Each row has a hidden trait or not; one of two labels after the row says which. A new part has a new trait and new labels.
[ 19   3 -17   3 -23 -14 -21 -19   3  -7  61  -3 -11   2  29   2  -3   1
 -31 -41 -25  -5 -16   2  -7 -17  -7   3  19   2   7 -10 -12 -13   7 -13
 -12  12 -19 -29  -8  29  -9  16 -22   4 -31   6   4   0  -3  -4   1   5] | lor
[  5   1  -3   3   0  -1   1  -4   7  -2  28  -4   1   7   1  -4  -6   1
  -1  -1  10   1  -7   2  -1  12  12  -6   0   8  -3   2  -7  -2   2  -3
  -3  -5   6 -14   6   6   1   5  -7   2   6   3   0   3  -8  -2   6   0] | lor
[ 16  13 -20   2 -31  -2 -32 -12  13  -9  64  -2 -21   6  37   3  13  -2
 -23 -40 -45 -24 -20   8  -4 -16 -18   2  24 -16   0  -8 -10 -15   4  -9
 -25  26 -18 -22 -19  21 -11  20 -21   0 -36  11   5  11   3  -4   7   2] | lor
[ 26   3 -24   4 -20 -31  -9 -22   3 -10  71 -10  -9   3  31   1   5  -3
 -26 -34 -13  -8 -22  -5  -3   0   3  10  16  10   0 -11 -14  -7   1 -12
 -26   2 -17 -39  -6  44  -7  17 -26   2 -15   8   3  11 -22 -17  14   6] | lor
[ 23   2  -9  -2 -22 -15 -20 -21  -2  -5  55   7 -10  -5  28   2   6  -2
 -27 -28 -20 -12 -18  -1  -4 -10  -5   6  23   2   6  -8 -11  -8   5 -12
 -19  10 -18 -27  -5  27 -14  24 -15   4 -15   5   1   1  -4 -10   3  15] | lor
[ 31   1 -15   3 -15 -17 -11 -25   2  -8  62   3  -7   1  25  -1  -2  -1
 -23 -39 -12 -11 -26  -1  -4  -6  -3   4  15   7   5  -6 -12  -9   4 -10
 -24   5 -18 -19   0  37  -8  19 -17   9 -22   2   5   0 -10  -4   5   7] | kosal
[ 25   7 -20   3 -26  -7 -16 -13  -2  -8  70   0  -3  -6  37   8   4  -3
 -15 -24 -31   8   6  -3  -8 -14   4  10  11  -8  -4 -22  -9 -18   2  -4
 -29  17 -26 -35 -10  38   3  10   6 -14 -30  11   1   2  -8  -2  19  11] | kosal
[  5   4 -14  -4 -27  -7 -28 -15  -7   1  60   9 -14  -7  46   6   1  -1
 -34 -37 -50  -1   2   1  -5 -35 -28  11  23  -7   9 -11  -4 -20   6 -15
 -17  32 -25 -15 -21  18 -17  22 -15   1 -39   3   2  -9  13   0 -14   4] | lor
[ 15   5  -3   7  -8  -3  -6  -6  13  -7   4  -5   0   8  -4  -1 -10   3
   8  -7  14  -6  -9   7   0  19  16 -13  -3   4  -8   0 -10  -3   2   0
 -14  -3   3 -22   6   0  10   4 -16   1   6   5   1   8 -12  -3  14   4] | lor
[ 24   9 -14   2 -13 -11 -15 -12  15 -12  58   7  -7   4  20   3   2  -4
 -13 -16 -18  -7   0   4  -6  13   4   2   8   3  -6  -4 -13 -10   2  -9
 -44  14 -15 -34  -3  14   6   8 -16 -13 -11   7  -1   5 -16  -9  18  10] | kosal
[ -1   3 -13   2 -10 -15 -17  -3   6  -6  32  -5  -5   3  12  -2   3   3
  -5  -5   5  -1   4   1   2  10   4 -10   4   8  -5  -1 -10  -5   3  -9
 -12   2  -1 -27  -3  11  11   6 -20 -12  -1   7   1  18 -14 -12   1   5] | kosal
[ -7  -3 -12  -3  -1 -15 -11  -6   5 -10  39   8 -10   4  12  -1   2   2
  -8  -8   5   1   0   2  -1  20   6  -1  12  15  -1   8 -19  -7   6 -12
 -11  -5   2 -35   5  10  -3   7 -21 -12   4  10  -2  11 -14 -18 -14  11] | lor
[ 29   5 -25   2 -17 -14  -7 -17   3 -11  64   3  -5   0  29   3   5  -3
 -14 -13 -16  -2  -4  -4  -5   3   9  10   9   2  -6 -10 -11  -5   0  -5
 -35  10 -14 -38   0  36  -1  11 -16 -13 -21   7   2  14 -19 -11  17  13] | kosal
[ 28  10 -21   2  -8 -10 -15 -17  17 -11  54   4  -3   8  23   2   1  -4
  -7 -13  -9  -9   0   4  -8   7  10   7   9   3 -11  -4 -17  -8   1 -10
 -39  13 -15 -42   3  19   5   7 -19 -13 -14  11  -1  11 -17 -14  22   9] | kosal

Next part:
[  4 -11 -11  -5 -53  10  29 -19 -45  -8   0 -15  -3  15   9 -25  -1 -19
   2  -2 -29 -21  -4   0  12   1  -2 -17 -14  -2  32 -19  12  -8 -45 -20
  16 -37   9  29 -12 -34 -10   2   4   2   7  -4 -16  12  10 -55  -2  20
 -17 -15   1   6 -16 -22 -12   9 -91  18   0 -40   1 -13 -37   9  20  -1
  13  -4  -5   0  25  -9  -1  10 -13 -24  -1  23  -5 -36 -13 -12   2 -15
   5  -3   7 -14] | Kub
[ -4 -13 -20   4  18   7   4  16  56   3  45  20  -4  14 -58  24 -17  -6
  -4 -17 -33   5 -16   3  10 -12 -11  53   0 -58  -4  -1  10  32  62 -14
 -15 -66   2   7 -32 -22   4  -3  -5  -3  -1   9   5 -12 -13  34  13 -15
  15   3  -5  -9   1  12   2  -5  22  31   8  12 -34 -21 -24 -20 -10  -9
  -4  -5  -3 -20  11  17  -6 -20 -12  12 -16  -7 -17  22   8  41  11   2
  -4   4  15  33] | gozo
[ -2  -6  22 -37  30  15  -8   0   1  -9 -11  11   1  14  37 -19  -8 -13
   9   3  85  18  20 -18  14   4  28  13  13 -62 -31 -24  22  -6  54  18
  30  71  -1  22  32  30  30   2  14   5 -15  20 -25 -15 -18 -15   2  -2
  -9 -11   7  12   9 -20   3  10   6  22  13  -8  14   3 -64  -8  11  -6
  -1   0   0  12  57   1   1  -5   3 -19  -7  17   4 -30   2  -7  15   4
   2  -2  14  19] | gozo
[-21   1  15  -4  11   9  -7 -20   9 -13 -29  -6   0  70   8   6 -13  16
   3  -1 -34  10   9  -4  10  29  -5  -5  -3  56  -1   9 -24  -3  -3   7
  13  31  24  24 -26  -6 -11  -5   0 -17   7 -16   0   0 -32 -48   1  -9
  -4 -23   7 -13 -17  -8   2  11 -25 -24  -5  -9 -13  -1 -18  30 -14  -8
  -4   1   0  -4  -8 -14  -2  18   8 -17 -11 -27  -4   2   2  -4  34  14
 -10  -8  24   7] | gozo
[ 42  19  11 -23  43  17  -9  14  31   9 -36   8   2 -28  22  40   1  12
  -6  -3  -2   9  20   9  -8  21  43  -6   8 -23 -75  -2  22  25  62  10
  18  22   7   3  31 -25  14  -2  -5 -10 -23  14 -29 -31 -36 -49   5 -16
 -14 -15 -12  15  11 -36   3 -12  32  45  22 -21  19 -17 -68  -4  -5  -8
  19  -3  10  11  21   5  19 -19   3 -17  -9   3  -9   2 -12  -3  32  -5
   1  -1  33  13] | Kub
[  4   8  10 -16  41   0 -26  10  14   1 -26  10  23  19  26  13  -5   5
   2   8  21  13  10 -13  -1   4  28   4   1 -21 -29  32  19  12  56  13
  19  10  -7   3  32  16  26  -1   2 -14 -16   1 -32 -19 -38 -39   7 -10
 -25 -16  12   6  14  -5  -1 -11  16  10  11  -4  27  -8 -58   2  -5   5
   7  -4   7  -2  48   3  14 -13 -10 -23  -9   0  -8  20  -6  -5  26 -11
   0   4  24  11] | Kub
[-89 -11   5 -42   1  -5  -5   2 -60 -12 -30  -1  49 -19  32 -62   7 -28
  -6  13  79 -16  -5 -44  -3 -52  10   9  16  17  68  -6  40 -14  32  21
  21  -8  -5  31  44  66  39   1  23 -17   1  -7 -31 -10 -61 -20 -21   4
 -15  -3  21  32   0  26  -8   1  27  17 -13 -64  36  34 -99 -10 -25 -10
   3  -4  -5 -10 -42   3   2  -1 -10 -19 -14  17  -2  -3 -17 -19  -8   2
   7   0  12  12] | Kub
[  2  -9 -25 -71  32  11  22 -17  76  33  22  10 -49 -50 -19 -17   4 -18
   0  21  11  -5   7  -9  -1  40 -45  25  -4 -43  20   6  29  21 -25 -76
  38 -40  39  19  52 -22  -5  -9  13 -44 -12  37   5  14  14  84  -2 -24
  18 -11  19 -13   7  28 -14  12 -42  38   9  52 -57 -12   4  56  -5 -44
 -12 -11 -14 -29   2 -15 -20  -1  -2  15  -9 -28 -22  24 -28  17 -24   2
   6  35  -3   3] | Kub
